5,2,7,36,-1
-31,32,-32,11,-16
|
5,2
-31,32

-10,-6,-32,12,-17
3,-1,15,-14,3
|
-10,-6
3,-1

-24,2,-5
16,27,40
-19,-4,9
11,16,19
|
-24,2
16,27

-35,3
23,14
-23,-18
|
-35,3
23,14

9,-39,30
7,21,-18
-9,29,-19
28,15,-4
|
9,-39
7,21

-7,-14,4,5
-32,-21,1,-21
-20,-15,-2,-16
|
-7,-14
-32,-21

16,2
13,-3
5,-11
31,30
6,0
|
16,2
13,-3

39,3,37,24,-8
1,-9,-22,-24,4
12,-4,-37,-2,-4
-10,13,5,-22,-8
39,9,41,27,-29
|
39,3
1,-9

-29,8,1,5,4
-30,1,3,26,-7
-10,4,-21,6,-25
|
-29,8
-30,1
---
-13,15,23,11,-14,5,-10,16
7,4,7,3,-10,28,17,0
13,-16,-9,-14,8,11,15,-11
3,6,8,0,-17,22,7,-3
-5,-1,5,0,-6,1,-11,3
12,-13,-7,-15,5,8,13,-10
-15,6,40,8,24,-7,0,32
7,0,6,1,2,21,23,4
6,-11,-1,-8,9,3,5,-4
-7,8,12,3,-14,1,-8,5
|
15,23,11,-14,5,-10,16,-13
4,7,3,-10,28,17,0,7
-16,-9,-14,8,11,15,-11,13
6,8,0,-17,22,7,-3,3
-1,5,0,-6,1,-11,3,-5
-13,-7,-15,5,8,13,-10,12
6,40,8,24,-7,0,32,-15
0,6,1,2,21,23,4,7
-11,-1,-8,9,3,5,-4,6
8,12,3,-14,1,-8,5,-7

11,9,10,5,23,-1,-3,11,15,-1,21,12,-4,6,-2,-3
-5,11,1,-4,5,-15,-13,9,8,-2,14,3,14,12,-11,13
-6,26,18,4,9,-40,-6,-1,11,32,-22,4,33,8,-25,27
-18,7,-8,-10,-15,-12,-17,8,1,-7,12,-6,23,16,-9,22
|
9,10,5,23,-1,-3,11,15,-1,21,12,-4,6,-2,-3,11
11,1,-4,5,-15,-13,9,8,-2,14,3,14,12,-11,13,-5
26,18,4,9,-40,-6,-1,11,32,-22,4,33,8,-25,27,-6
7,-8,-10,-15,-12,-17,8,1,-7,12,-6,23,16,-9,22,-18

0,18,-1,-6,-13
-1,18,-1,-5,-10
-5,18,-15,-27,22
0,18,-19,-35,21
-6,18,-11,-16,26
-4,18,-2,-5,1
-1,18,-1,-4,-10
-12,19,-2,-2,14
-6,19,7,13,-1
0,18,-1,-5,-8
|
18,-1,-6,-13,0
18,-1,-5,-10,-1
18,-15,-27,22,-5
18,-19,-35,21,0
18,-11,-16,26,-6
18,-2,-5,1,-4
18,-1,-4,-10,-1
19,-2,-2,14,-12
19,7,13,-1,-6
18,-1,-5,-8,0

8,1,17,1,-23,5
12,24,-7,1,-23,-9
-4,7,-4,-2,4,2
12,-2,7,11,14,-30
|
1,17,1,-23,5,8
24,-7,1,-23,-9,12
7,-4,-2,4,2,-4
-2,7,11,14,-30,12

4,16,-21,12,13,-12,6,5,21
17,13,-32,27,-1,-17,3,27,26
17,-28,9,-25,1,38,16,-4,-20
|
16,-21,12,13,-12,6,5,21,4
13,-32,27,-1,-17,3,27,26,17
-28,9,-25,1,38,16,-4,-20,17

3,-19,-16,12,-11,-1,16
19,3,15,-36,2,9,-30
-2,11,-12,19,29,-12,23
-7,-21,-3,9,-33,11,9
-11,23,18,-8,0,13,-14
|
-19,-16,12,-11,-1,16,3
3,15,-36,2,9,-30,19
11,-12,19,29,-12,23,-2
-21,-3,9,-33,11,9,-7
23,18,-8,0,13,-14,-11

22,14
7,-34
10,19
20,8
|
14,22
-34,7
19,10
8,20
---
-6,6,-1,4,-4,-22,1,-21,4
-5,2,-6,-3,0,14,-9,13,-2
-19,10,13,-4,-15,2,2,12,-10
4,13,-14,-3,-42,3,-14,-17,-22
-32,17,-6,16,24,32,8,-5,2
|
-32,17,-6,16,24,32,8,-5,2
-19,10,13,-4,-15,2,2,12,-10
-6,6,-1,4,-4,-22,1,-21,4
-5,2,-6,-3,0,14,-9,13,-2
4,13,-14,-3,-42,3,-14,-17,-22

-20,-1,-3,-1
-5,-9,3,-13
-1,4,0,8
26,-15,6,-32
-9,3,11,8
31,26,2,24
-17,28,-27,-2
|
-20,-1,-3,-1
-17,28,-27,-2
-9,3,11,8
-5,-9,3,-13
-1,4,0,8
26,-15,6,-32
31,26,2,24

22,14,-2,-25,17,-6,-3,-10,0,15,25,-12
-20,-22,20,-8,-9,9,11,7,-33,10,-15,5
12,13,8,-27,19,-9,-1,-5,-3,33,28,-9
-14,13,-2,-13,-17,19,31,17,2,6,-6,29
|
-20,-22,20,-8,-9,9,11,7,-33,10,-15,5
-14,13,-2,-13,-17,19,31,17,2,6,-6,29
12,13,8,-27,19,-9,-1,-5,-3,33,28,-9
22,14,-2,-25,17,-6,-3,-10,0,15,25,-12

-16,25,11,1
12,-4,-9,6
27,20,34,-7
14,-5,-8,25
-9,4,-4,-10
-11,1,-11,-5
-8,8,4,-23
6,0,-2,22
|
-16,25,11,1
-11,1,-11,-5
-9,4,-4,-10
-8,8,4,-23
6,0,-2,22
12,-4,-9,6
14,-5,-8,25
27,20,34,-7

28,-13,-14,-8,-21
-6,21,-3,6,19
18,-22,-10,-2,1
7,0,-8,-5,18
-7,-31,-4,-6,7
|
-7,-31,-4,-6,7
-6,21,-3,6,19
7,0,-8,-5,18
18,-22,-10,-2,1
28,-13,-14,-8,-21

4,-15,14
13,16,-7
3,-4,2
0,1,17
-9,-9,-4
-30,-9,-10
-8,9,-5
9,0,14
7,-9,-13
-10,-31,5
|
-30,-9,-10
-10,-31,5
-9,-9,-4
-8,9,-5
0,1,17
3,-4,2
4,-15,14
7,-9,-13
9,0,14
13,16,-7
